Each row comes from the steps of one walk. Every step used is in the known rows, and no mark comes twice. Write the walk behind each row, first mark first.
Each row is shifted at random along 5 fixed directions that mean nothing.
Known rows:
bubedok/bibofi/muzu/melan/rigi: [-57.8  27.9 -48.1  17.9  -3.6 -15.7   6.1  -4.4  22.3  17.2   1.2  18.3
 -37.4 -16.5   5.1  17.1  -8.3  -0.8  -2.8 -13.7   1.3  12.9 -13.8  -0.4
  13.5 -24.2   6.1 -21.8 -13.3 -13.3  -8.6  -0.6   2.5   4.2 -30.8 -19.5
 -18.5   7.6 -26.8   6.4 -14.1 -17.8  -7.3]
gunafen/fuvon/bibofi/bubedok: [-16.8  24.0  -3.9  21.7   1.5 -14.5  -6.1  15.1 -16.9  -3.7   5.5  -2.2
 -15.4 -15.7  23.1  -3.6   1.1 -15.5   4.2   0.5  -2.7   7.4 -11.9   2.1
  27.1  -6.8   7.4   1.1 -25.9 -38.6 -12.7   3.5   0.6   3.2 -15.5   6.4
  16.1  -6.2  -8.8   1.3 -15.2  -1.3  -4.2]
muzu/bibofi/gunafen/bubedok/melan/rigi: [ -1.0 -24.7  -5.5 -52.1  -2.5 -32.6   6.6  -2.5 -13.5  30.4 -15.3 -10.2
  28.3  16.3  -1.5 -26.0  10.9   2.4 -18.3 -20.0   0.6  11.7   9.5  -3.2
 -47.1   4.4 -14.7   6.6  -8.3   8.7   5.8 -21.1 -35.8  16.8  -3.9   6.1
  40.4  14.8  23.6 -20.0  -3.0 -14.0   6.1]
melan/gunafen/rigi/muzu/bubedok/bibofi: [ -6.2 -21.8 -24.0 -13.7  12.1  -9.0  15.4  -6.2  12.9  -4.9  12.8   7.7
  20.2   9.7  21.5   5.7   0.3  13.1 -19.3  -6.5   7.6 -16.5   6.2   1.9
 -16.3  34.6  -5.9 -18.6  -2.7  -5.4  10.3  -1.4   6.2  -9.7  -5.6  14.0
  -9.0 -20.2  -5.7   2.0   9.8  -0.6 -13.2]
rigi/muzu/bubedok/bibofi/gunafen/fuvon: [ -6.9   6.5 -17.8   3.5  12.8 -16.0  -2.5 -19.7  15.1  15.7   4.4 -24.5
  21.7  -0.8 -13.0 -29.3   5.0   8.5  -8.8  -2.5   1.7 -37.5  20.3  -7.0
  15.8  11.4 -19.0  29.3  35.9 -28.6  15.8 -12.2 -25.3  21.6  -6.4  19.7
  20.1  -9.0  17.0 -11.9   2.4   7.1  -6.0]
fuvon/melan/bibofi/bubedok/gunafen/rigi: [ 28.5 -16.4 -22.1 -31.3   8.7  32.4 -13.2  -4.1  -5.0  -2.8  -5.5  -3.2
   7.1  10.1   9.8 -17.9  -4.0  38.1  -4.6 -30.7  11.1 -11.6   0.3 -14.6
 -26.5 -22.2  -2.9  20.8  10.4  61.0   8.6  -1.5  24.5   5.3  33.2  42.1
   4.1  -4.6  23.7  15.3  23.8  29.2  -1.8]
bubedok/melan/rigi/bibofi/muzu: [-31.0  -3.3  10.0  11.6   2.9  14.0   2.5 -11.2  22.4   3.6  -0.9  14.8
   4.4   4.8  -2.5  17.0  -0.8  14.8  13.2 -13.5  -6.9  -5.7  13.4  -4.5
  28.2 -12.0  -0.7   6.8  17.7  38.0   8.4  42.1  18.5   9.5  13.3  25.5
 -11.3   2.9  13.4  -2.0  -3.3  -1.4   9.3]
fuvon/bibofi/muzu/gunafen/bubedok: [  8.4   8.0 -33.4   9.2   5.5  14.5 -11.4  -2.9  -3.3   9.5   0.0  12.3
  -0.2   6.4  29.2   4.7  -0.2  12.7  -1.4  -7.3   7.2 -12.2 -18.9 -17.0
  31.8  -4.8   3.7   7.3   0.2  -2.0  -6.7  18.1  13.0   6.5   6.8  30.8
   6.2  11.2  12.4  10.3   7.6   3.6  -2.6]
rigi/gunafen/muzu/melan: [  8.0 -10.7  31.8 -11.0 -20.5 -12.7  -6.7  -2.1   8.5  13.5  -4.7  -3.5
  30.1   9.4  -5.6 -16.1   5.9 -14.8  -3.1  10.3   7.9   3.0   2.3  -0.9
   6.4  20.5  -8.7   0.5   8.1  -8.6  14.4  -6.0 -10.9  -9.3  -7.8  -3.3
 -24.2  19.9   6.4   2.7  31.3  -1.1 -11.0]
melan/bibofi/muzu/gunafen: [-21.1  -0.1 -41.8   0.8  12.8 -12.8  -6.0 -10.1  20.9   8.0   0.9  -6.7
   2.9  -6.6  15.7 -15.4  -3.2  17.3 -15.1  -8.2  16.3 -23.2  -1.5  -6.6
  20.7   4.4 -11.0   1.1   8.5 -36.8   9.2   1.3   0.2  -3.0 -33.2  12.0
   8.5  20.5   4.4   4.8   2.3 -19.4 -13.9]
fuvon/gunafen/rigi/muzu/melan/bibofi/bubedok: [ 25.2 -11.1   6.3   5.1  -0.7  18.8  -8.0  -5.7   9.0  -2.7   0.1   5.2
  17.1   6.0  16.5 -10.5  -6.8  12.1   0.4  -2.0  -1.4  -1.7  -8.7  -7.2
  -8.7   9.7  -1.1  -8.1   4.7   1.2   7.5  13.5   5.3   7.2  -0.9  26.1
  17.1  -9.8   7.1   6.2  19.5  19.0 -21.5]
bubedok/rigi/muzu/melan: [  6.4  -0.3  28.7  21.9 -20.7   2.1   4.2   5.9   5.1 -19.6   9.5  30.1
   3.6   8.7   4.9  23.2   5.4  15.0  12.4   0.5 -22.7  11.6  -0.4  -2.0
  -4.4  -8.2  15.7 -25.8 -14.3  32.0  -9.1  34.0   5.4 -33.4   5.1  -8.9
 -26.7 -17.5   0.5  19.6  13.1  12.4  19.8]
bibofi/muzu/bubedok/rigi/gunafen/fuvon/melan: [-15.5   8.0 -10.0  26.0   2.8  15.1   8.5   4.7  -9.0 -15.3   8.5  14.1
  -5.6  -1.6  -0.7  28.9  15.0   1.4  -6.0   7.8  28.0 -26.7  -2.2 -13.7
  43.8  -3.1  10.4 -10.6  17.4  -9.1  -0.4  30.0  19.1  -9.4   6.5  -1.6
 -23.4 -12.2   6.0  10.5 -13.6   9.5   9.4]
bibofi/bubedok/melan/gunafen: [-32.8  -5.1   7.4 -35.9  -3.5 -32.2   6.8 -13.4  -8.0  -0.1   6.7 -21.9
  36.2 -10.1   1.7 -29.4   6.0  -0.1  -3.9  -6.7  15.2   0.1  15.6   0.7
 -55.0   5.6 -20.6   5.1  17.4 -12.2  19.8 -37.9 -27.6  14.7 -16.4   3.8
  27.3   0.6  26.4  -3.7  -8.9 -21.9 -25.5]
melan/bibofi/muzu/gunafen/fuvon/bubedok: [-24.1 -22.0  -9.1 -40.0   1.7 -38.2  16.3  20.6  10.8  17.3  -3.9  -3.0
   3.7   7.2  23.7 -11.5  16.7 -26.7 -44.0 -30.0  18.7  16.5 -14.6  36.5
 -33.5  20.3 -14.2 -30.5 -42.0 -37.7   1.9 -24.7 -32.4 -25.8 -37.9  -6.7
  12.3   7.4  11.0  -5.7   3.9 -26.8  -7.1]
fuvon/rigi/gunafen/muzu/melan: [-11.5  19.0  17.8  27.2 -34.0  11.9 -17.7   3.7  15.2 -13.3  -6.1  17.5
  21.2 -15.6  -6.3   8.9 -11.1 -15.0  18.2  34.3 -12.1  24.9 -13.7   7.0
   8.6  -8.8  14.7 -19.6  -3.6 -15.9   0.3   9.1  11.2  -6.0 -13.9  -5.1
 -24.2  24.4 -18.2  14.1  21.0   6.3 -21.3]
gunafen/fuvon/rigi/muzu/bubedok: [-15.4   3.4  -8.1  25.6   8.9  -0.3   0.8  18.1   1.7  -2.6  -2.9   4.4
 -10.7  -3.4   8.9   5.8   2.0 -18.4 -14.3  -3.0  -6.8   4.8  -3.1  19.3
  11.0   0.3  -0.5   3.9 -11.4 -24.0  -6.9  18.9  -7.2   4.2   2.8  15.2
   2.6 -16.4  -1.7 -18.7 -17.9  15.7   9.4]
melan/rigi/gunafen/bubedok/bibofi: [-31.9  -1.5   2.5   9.3  -4.4 -16.8  10.3   0.1  24.3   7.2  -0.3  -5.8
  22.5   4.1  -7.7  -3.4 -11.0  13.4   7.5  -5.9  -3.2  -6.9  11.7  13.5
 -14.2  18.7   0.2 -24.4   5.9  -6.5  16.5  -7.0  10.3   4.9 -15.9 -11.4
   0.4  12.3 -11.4 -10.1  -3.4  -7.4  -8.2]
melan/rigi/bibofi/gunafen/bubedok: [ -0.9 -25.4 -12.9 -21.8   1.8  16.7   1.8  -0.2  19.1  18.3 -16.5  -5.0
  19.0  27.1  10.8  -9.0  -2.4  20.9 -11.2 -21.0  -5.8   0.3  14.5  -5.4
 -30.7  10.6  -3.5   8.1  10.7  64.4   6.5  19.6  -1.4  16.9  27.1  22.8
  25.2  13.5  14.7 -16.7   6.9  25.9  18.7]
muzu/bubedok/gunafen/fuvon/bibofi: [  0.6 -19.2 -16.8 -37.0   2.8  -5.3  15.7  -2.2 -13.3   7.0   0.2 -17.4
  38.9  11.3  -2.0 -10.2  17.2   7.2 -21.7 -19.2   1.1 -13.3   4.0   6.3
 -29.5  15.3  -9.2   6.6  -1.1  -1.1   8.7 -19.6  -7.6   5.2  11.1   8.5
   6.1  -6.1  23.5  -5.2   9.6  11.2  10.8]
bubedok/gunafen/fuvon/rigi: [-24.9  18.9 -28.1  10.4 -22.2 -35.1   9.2   6.0  -4.1 -10.1   5.1  -8.1
  24.1 -20.8  -8.2  -3.6  -8.8 -10.3   1.8  27.4   5.2  14.2  -1.8  21.5
 -41.3   4.1   6.0 -12.0 -15.9 -53.0   9.3 -29.3 -11.7  -5.3 -35.4 -36.0
   5.8   4.1  -9.5   2.4 -16.1 -16.1 -24.2]
melan/rigi/muzu/bubedok/bibofi/gunafen: [-32.4  14.1 -21.0   8.4   3.8  -9.4   3.2  11.3  24.3  11.6 -11.4  26.9
  -6.4  10.1   5.1  28.2 -14.2  -4.4 -10.6 -19.0 -25.8  28.2 -10.6   5.6
 -17.9 -12.1   6.0 -10.8 -23.1  21.7 -15.7  12.8   2.0   8.5  -6.3  12.5
   6.6  -1.2 -14.8  -6.5  -9.3   4.2   5.7]
melan/gunafen/muzu/bibofi/bubedok/rigi: [-16.9 -10.5 -13.5 -15.8  -1.3 -30.0  -4.0 -16.6  -8.3   9.1   2.6  -6.8
  38.3  -1.6  14.6 -20.8  -2.1  10.0 -17.7   8.2  14.2  -7.1   8.3  -7.7
  -8.8   7.3 -13.7   8.1   8.9 -23.2  12.2 -13.9 -12.3   7.6 -18.9   3.5
   2.5  15.9   4.9  -2.4   0.1 -12.9 -27.2]
bibofi/gunafen/fuvon/melan/rigi: [ 15.2   0.8 -38.5   9.2   7.8  19.5  -7.6  12.2 -16.2 -21.4  -4.3  -0.1
 -12.5   1.5  -1.0  10.5  -2.3  13.0 -13.7   6.8  44.7 -19.5   6.6 -16.3
   7.4  -7.9   7.6  31.8   6.2   9.4  -7.4  18.1   8.0  22.0  25.8  22.5
   8.8  -8.4   1.6  -0.9 -24.1  26.1   2.4]
bibofi/bubedok/melan/gunafen/fuvon: [-23.3  15.5  -9.5  -8.6  13.0  10.8  -3.6   6.9 -13.1 -29.0   7.2  11.3
   4.6 -15.4  26.1  27.9  -4.8  10.5  11.3  -2.1  10.9   8.6  -6.3 -29.0
 -10.9 -21.7  10.2  -0.1 -19.6  20.2 -14.0   2.9  15.3   8.3  10.0  19.2
  -9.2 -18.3  -9.7  17.6 -18.3  -4.3  -0.2]
bibofi/gunafen/fuvon/rigi/muzu/melan: [ -2.7 -12.4 -36.9  -2.3   3.8 -21.3  13.7  15.9  -8.0  -0.5  -0.1  -5.3
 -10.5  -0.7  -2.8  -8.8   5.0 -17.3 -33.8   5.4  38.6 -14.7   9.2  18.7
 -27.2  20.4 -11.6  18.5   3.7 -40.2   3.8  -6.8 -32.1  17.3 -12.2  -2.4
  23.2 -11.5  17.0 -17.7 -32.3   7.1   4.0]
gunafen/bubedok/bibofi/muzu/melan: [-36.0  -0.1   1.5 -32.1  -5.1 -19.6  19.1   3.5  -2.5  13.6   8.8  -7.5
   8.9  -5.1  15.9  -2.4   9.6  -9.7  -4.1 -19.8   8.4  12.9  -9.0   1.7
 -46.4 -25.2   3.0 -43.6 -15.3  12.5   2.8 -21.1 -15.6 -14.7 -10.8 -31.7
  -7.7 -12.3 -11.3   2.0  -7.5  -8.2  -5.3]
bibofi/muzu/melan/rigi/gunafen/bubedok: [-30.9   0.2 -17.4   8.8  -6.8   9.9  -1.4   0.3  10.0  12.9  -6.4  20.9
 -14.0   9.5  19.6  19.4   0.6   4.0  -4.9  -9.4  14.1   7.6  -9.5 -29.5
   7.6 -19.6   5.2 -10.8  18.7  28.4  -0.4  28.0  10.1   0.5   6.6   4.1
 -29.5   8.0   0.4  -4.2   0.9  12.9  11.4]
muzu/bubedok/rigi/bibofi: [-13.9  38.8  22.1  21.3 -14.3   1.9  -7.3   5.5   4.1 -21.6   4.3  13.7
  18.9 -23.6 -12.8  26.0   1.1   2.4  29.7  13.5 -51.0  12.0  -8.6 -13.1
  38.4 -17.9  20.4 -29.8  -9.0 -12.7 -17.0  14.7  13.9  -3.8 -23.0 -16.4
  12.9   6.1 -13.5  21.7   5.6 -11.1  -1.5]
gunafen/bubedok/melan/rigi: [-45.1  13.7  39.2  -1.2  -3.8 -24.1  10.9   4.0  -1.8  -3.8  10.8  -0.7
  27.0 -15.8  -4.3   9.1  -5.8  -8.2  22.7  -6.4 -14.7  14.2   1.9   5.3
 -24.6 -35.6   4.9 -32.4   1.3  -1.3   7.1   2.2   2.4   1.3 -17.5 -20.6
   5.2  -9.5  -7.4  -4.6 -25.4 -20.7 -18.3]
rigi/gunafen/fuvon/bubedok/bibofi/muzu: [ -1.8  -2.8   5.1  -1.0  -0.7 -17.0   9.5  19.4   9.5   5.6  -1.2 -13.2
  10.7   0.3  -4.5  -4.9  10.7 -19.4  -9.1   2.9  21.4 -10.5   3.8  22.0
  12.1  51.4  -7.4  -7.7 -16.3 -48.4   8.9 -30.0 -20.9   3.9 -14.0 -12.9
  -9.4   0.0  -3.2  -8.5   2.2 -11.3  -2.9]
bibofi/gunafen/fuvon/bubedok/rigi: [  6.3   5.6   0.2  10.5 -14.0   3.1  -0.9   6.3 -19.6 -27.8   5.7 -18.9
  25.7 -12.0 -15.6  -4.4   8.0  -0.5  -3.7  32.2  40.2 -20.5  15.2  -5.3
  -5.8  11.5   9.4  11.1   6.9 -32.6   1.2  -2.6 -19.6  16.4   2.3 -16.1
  11.8  -5.5  -5.8   3.8 -19.7  12.6 -13.0]
bubedok/melan/rigi/muzu: [-39.5  -2.0  24.5  19.9   4.6 -20.8  15.8  -8.5  19.3   1.7  11.6  13.0
   4.6  -0.9 -17.1  12.1  -3.5   1.5   8.4 -10.6  -1.1 -14.1  17.7  21.0
  14.5  -5.7  -7.5  -1.6  18.5  -8.3  17.3  22.3   9.0   2.7 -13.3   9.6
  -9.3 -12.8  16.4  -7.9 -18.0 -17.2  -1.6]
muzu/bibofi/bubedok/gunafen/rigi: [  3.4  -2.6 -27.7 -26.8   0.5 -15.8  -5.8 -16.4 -15.3  26.8 -10.8 -10.6
  24.1   3.7   3.9 -28.9  -3.1  20.8  -0.2  -3.8 -13.1   2.9   5.7 -29.5
 -32.3   3.2  -5.0  13.9   2.9   1.4   6.0 -19.7 -13.3  18.6  -7.1   3.9
  34.5  14.2  11.1  -3.3   5.4 -10.2   2.9]
rigi/muzu/bubedok/gunafen/fuvon: [ -3.8  21.9 -13.1   5.6  11.8 -19.3   4.5  11.3   7.0   1.4   4.8  13.8
   5.4  -3.0   4.4  23.0  -4.5 -11.5  -1.0   0.9 -18.1   1.6 -10.5  -4.8
   6.5  -4.4   2.5  -0.4 -13.5 -20.7  -7.8  -7.7  -3.6  -3.4 -15.9   3.8
  -0.4 -22.2   0.9   3.8  -4.5  -4.0   7.8]

Write each row's walk:
[-42.4  27.1  15.2  21.0 -15.8 -32.1  14.5  24.2  13.9  -8.1   7.0  37.2
  -3.9  -2.9  10.9  45.8  -7.8 -24.9   5.6   0.5 -24.2  34.9 -23.4  22.5
   0.6 -15.5  25.4 -51.8 -47.5 -19.0 -14.4   7.8  20.9 -30.8 -36.3 -12.7
  -8.4 -11.1 -20.7  10.6  -3.5 -11.6   1.2] -> melan/rigi/muzu/bubedok/gunafen/fuvon/bibofi
[  2.4  10.7   8.8  -0.1   0.3 -11.3 -22.0 -20.2   5.4   3.0   1.8  -5.5
  26.3  -0.1  15.8 -18.0   2.2  21.2  18.0   9.5  -6.3 -11.7  10.8 -39.3
  28.6  -7.2  -2.6  19.7  14.5  -1.1   7.4  -1.8  -6.8   1.6   0.4  38.4
   6.3  -1.9  12.5   3.3  24.6   0.5  -1.0] -> rigi/muzu/bibofi/bubedok/melan/gunafen/fuvon
[-17.7  14.7 -12.9   3.1  -6.6   3.4 -10.3   7.6  21.3  -1.0 -12.5  20.3
  15.8  -8.0   2.1   8.8 -10.4 -13.3  -1.7  -0.3 -34.7  32.2 -13.6  14.4
 -25.8 -15.7  -2.2   0.3 -14.1   2.3  -9.4   3.1 -13.1  12.7  -9.5  23.9
  13.9   5.8   1.7   0.9   3.7   6.6  -9.0] -> fuvon/rigi/muzu/bubedok/melan/bibofi/gunafen
[-26.7  -0.9   2.9  -7.9 -17.7 -18.1  -4.8  14.9  22.9  22.8 -17.5  11.8
 -10.9   4.6  -1.8  -0.8  -3.4  -3.4  -6.3 -35.4 -26.4  37.3  -7.8  10.0
 -13.0  -1.5  -6.0 -11.6 -13.8   4.3  -5.0 -10.7 -13.4  17.6 -13.0   1.7
  -9.1  18.9  -1.3 -19.9  16.8  -2.5   5.3] -> muzu/melan/rigi/gunafen/fuvon/bubedok/bibofi
[-35.1  -5.3 -79.0   3.7  17.0  11.5   5.8  -9.4  18.5  17.3  -2.4   5.7
 -30.0  -1.3  19.4   3.1  -1.5  22.9 -24.3 -26.9  22.1 -15.4  -1.0  -4.1
   8.0  -2.3  -8.9  10.5   1.9   8.6  -1.1   5.5  -0.1  20.2   7.5  14.2
 -26.6  -0.9  -8.7  -6.4 -11.3   9.7   8.4] -> bubedok/bibofi/muzu/melan/gunafen/fuvon/rigi
[-32.6  30.7   9.0  26.4   1.0   5.8 -13.9  -8.4   0.3 -26.7   9.0   3.0
  15.4 -18.9   2.8  13.8 -10.4  18.1  26.5  11.5   6.3  -7.3   6.0 -32.1
  13.0 -29.9  14.2   1.9  13.6  -1.3  -1.2  21.2  19.2   9.3  -1.1  19.2
   4.4  -7.0  -4.8  13.2 -15.6  -7.3 -11.0] -> bibofi/bubedok/melan/rigi/muzu/gunafen/fuvon
[ -7.4   0.7 -15.1  -1.3  -2.6  -3.4  -5.0 -11.9  -7.4  20.1  -2.9   1.1
  22.2   4.1  -0.9 -15.4  -2.1  -3.0 -11.8  -4.6   3.2 -10.1   0.0   4.9
   9.9  -4.4 -10.5  33.1  12.2  -7.9   3.5  12.9  -5.3  31.9  -1.1  26.4
  20.6  17.2  18.8   0.9  -3.9   8.9 -16.0] -> fuvon/bibofi/gunafen/muzu/bubedok/melan/rigi
[ -3.4   7.4  17.0 -30.9 -20.8 -24.3  -8.9  17.2  18.1  24.0 -18.0   0.1
  13.6   4.3  13.7  -9.1  17.7 -38.6  -9.5  -8.9 -19.0  44.5 -13.5  10.4
  -3.9  14.0  -7.7 -13.7 -25.6  -5.1  -5.4 -12.9 -46.6  -7.6 -19.0   3.8
  39.0  23.8  23.3  -7.5  24.0 -27.1 -10.9] -> rigi/bibofi/muzu/gunafen/fuvon/bubedok/melan
[ -9.4  11.0   4.6  22.8  -1.4   7.5 -11.6   6.6  -9.8 -21.2   6.0  -4.7
  -7.4 -12.4   3.8  -1.9  10.5  10.1   1.8  -4.7  14.7 -14.7   1.3  -5.3
  48.0 -26.0   8.3   1.2   3.9 -11.7  -0.6  23.2  18.4 -10.3   4.6  16.8
  -8.3  -8.1   1.5   6.1  -0.8  14.6  -5.8] -> gunafen/fuvon/melan/bibofi/muzu/bubedok/rigi
[  2.5  20.7 -18.8   2.2  -5.4   0.5   2.0   6.2  -9.1  -1.3  12.0  26.4
  -4.8  -6.0  29.0  17.2 -10.2   4.7  15.5  -1.1 -13.3   7.0 -24.1 -12.6
  -6.2 -10.6  18.0 -13.9 -26.6   1.6 -10.9  -1.0  23.9  -6.1 -14.4   6.0
   0.8 -11.9  -0.8  31.6   9.2   3.3   4.9] -> fuvon/bibofi/bubedok/gunafen/rigi/muzu/melan
[-16.5  22.4 -60.5  12.2  -5.7  -7.6   0.1  15.2   4.4   0.8  -6.4  15.4
  -6.7 -13.5  13.5  20.9 -14.7  -1.4  -0.5   9.5  -7.4  22.1 -15.5  -4.2
 -16.4  -8.9   9.3   2.8 -22.5 -12.4  -9.1  -3.2   0.3   8.3 -15.6 -13.4
  -5.3   3.9  -9.5   3.4 -15.3  -2.4   3.1] -> bubedok/gunafen/fuvon/rigi/bibofi/muzu/melan
[-14.1  -3.8 -17.0 -21.2   9.9 -14.6  -5.3  -5.4 -12.3  11.1  -7.2  -1.2
   8.7  -5.6  11.9 -12.4   3.0  14.6  -1.4 -12.7  -4.8   1.3   3.8 -15.2
   0.0  -3.8  -7.5  11.5  -8.2 -10.8  -0.4 -12.7  -7.5  20.7  -6.4  24.2
  21.6   7.1  14.5  -8.4  -5.1 -15.7   8.7] -> muzu/bibofi/bubedok/melan/gunafen/fuvon/rigi
[-11.0 -20.4  -9.4   0.8  -9.7  14.4  11.5  -8.3  16.7  -2.1   5.3 -11.2
  26.1  -0.9  -6.8 -15.6   4.4  15.9   0.4   7.1  24.2 -32.7  13.0  15.7
 -16.2  23.1  -4.3 -17.1  30.4  -9.6  28.1  -8.7   5.1   2.6   2.2  -3.5
 -17.3   5.0  11.8  -2.9  10.1  14.9   1.2] -> fuvon/rigi/gunafen/bubedok/bibofi/muzu/melan
[ -8.5 -21.7 -12.3 -15.6   1.4   3.8  11.3  22.5  12.0  11.6 -10.7  20.3
   0.3   7.6  12.6   6.8  -4.9 -20.0 -26.0 -14.1  -0.6  18.0 -14.5  35.4
 -39.9  16.7  -7.1 -13.3 -26.9   2.9  -0.6  -3.1  -3.0  -0.9  -6.8   3.9
 -13.0   5.2   5.6  -2.3   0.4   7.9  11.9] -> fuvon/rigi/gunafen/muzu/melan/bibofi/bubedok
[ -5.8 -14.1  25.1 -14.9   4.7 -23.9   7.8 -13.6   9.5   6.5  13.2 -11.3
  35.5   9.0   1.0 -18.9  19.1  -0.5  -7.7 -11.9   0.8 -29.2  16.1   9.8
  16.5  17.7 -20.1   9.6  23.2 -21.1  21.8  -8.3 -15.4  -4.5  -4.2  33.5
   3.8 -17.6  38.2  -7.7  20.6   1.0  -1.9] -> rigi/muzu/bubedok/melan/gunafen/fuvon/bibofi
[-21.7  11.1 -31.6  26.0  17.9  26.7 -14.7  10.0   6.2  15.9 -15.1  -1.3
 -22.1  -3.3   8.0   7.2  -6.8   8.4 -10.2 -26.1  -3.1   2.5  -2.1 -11.5
  31.3 -16.0  -0.3  29.7  -1.7   7.0 -15.2  21.4  -4.5  47.5  26.7  20.7
 -15.2  -2.8 -18.0 -24.2 -18.9  24.6  10.8] -> gunafen/fuvon/bubedok/bibofi/muzu/melan/rigi
[ 19.2   6.6 -18.7  30.8  10.8  -5.0  -8.8  17.6   9.5  -9.7  -3.1  25.1
  -6.9   8.1   7.3  14.4  -9.0  22.6  -5.6 -18.3 -27.0   4.7  -3.5   7.2
   7.1   1.3  -0.4   7.4 -21.3   5.9 -16.0  31.6  -2.3  -5.7   1.0  19.0
  10.2  -9.4   8.4   4.0  -9.6  -2.1   7.9] -> bubedok/rigi/muzu/gunafen/fuvon/melan/bibofi
[  1.6   0.1  -9.7  12.8 -11.3  45.0  -4.6  -4.7  16.3 -32.8  10.8  23.8
   9.9  -5.4  17.6  26.1  -7.4  32.1  18.7  15.8   7.9 -14.8  -7.3 -16.0
  -1.5 -23.8  26.4 -19.9   1.2  33.9   1.7  21.5  42.0 -21.4  15.9  20.3
 -44.2 -14.6  -4.9  31.9  27.3  36.7  21.5] -> fuvon/rigi/muzu/melan/bibofi/bubedok/gunafen
[-13.5  -8.9  -4.0 -15.9 -17.0  -5.5  -8.2  -4.8   7.2 -13.2   6.2  -5.3
   6.6 -11.0  19.2 -12.8   8.4  20.6   2.4  -3.5  11.5  -8.0   5.0 -17.8
   9.8  -2.4  -1.4 -10.1  18.4  -9.2  10.6 -11.3   4.2  -0.7 -10.9  14.7
 -10.9   7.2  15.3  -0.3  28.1   7.0   0.7] -> muzu/melan/gunafen/fuvon/rigi/bibofi/bubedok
[ 15.3   0.6 -15.5  -3.2  -8.9  16.7 -39.3  -3.5   1.7  -4.7 -22.6  -6.4
  33.8  15.9  20.3 -17.0   0.8  28.0  -5.1 -18.7 -13.9  24.4  -5.1 -25.8
  -5.3  -3.8  -2.0  28.7 -10.7  26.4 -13.0  24.5 -10.2  14.8  34.6  63.9
  26.7  29.0  12.4  -7.5  26.1   6.1 -15.1] -> muzu/gunafen/fuvon/bibofi/bubedok/melan/rigi
[ -0.7  -5.9  -9.2 -18.7   0.1 -11.7   9.7  -6.1 -22.4  -4.0   9.0  -5.2
   8.2  -2.4   0.0  -3.3   7.7  27.6   4.9   1.2  29.9 -30.2   7.7 -16.5
   5.3  -6.7  13.4 -11.4  -1.3 -12.4  11.5 -18.1  23.4  -9.3  -7.9  -1.2
   4.5  -6.0  14.8  10.8   1.7  -6.5  19.2] -> muzu/bibofi/bubedok/gunafen/fuvon/melan/rigi
[ 14.7 -10.2  14.0 -27.8  -1.7 -34.5  12.5  13.2 -12.7 -12.9  16.8   5.8
   6.0  -3.1   0.0  -0.8   8.7   7.7  -3.3 -13.7  25.0 -18.3  -0.4  22.1
  -5.4  -5.7  -3.7 -26.2   1.1 -19.4  16.1 -38.2   9.0 -19.1 -18.5   1.6
   7.7 -19.0  33.7   6.0   5.5 -15.9 -13.9] -> fuvon/melan/gunafen/bubedok/rigi/muzu/bibofi
[-31.4  16.7   5.2  20.3  -8.0 -29.6   2.3  18.9  26.7   4.3  -4.4  19.8
  -2.3   2.7   0.4  21.1 -10.6 -14.1  -7.4 -11.4 -14.4  27.1 -10.9  27.2
  -6.4  -0.3   9.3 -30.9 -32.0 -25.1  -8.6   1.3  -5.0  -8.0 -26.8  -1.1
   7.8   0.7 -13.8  -9.8  -5.1 -18.0 -10.2] -> melan/rigi/muzu/gunafen/fuvon/bubedok/bibofi
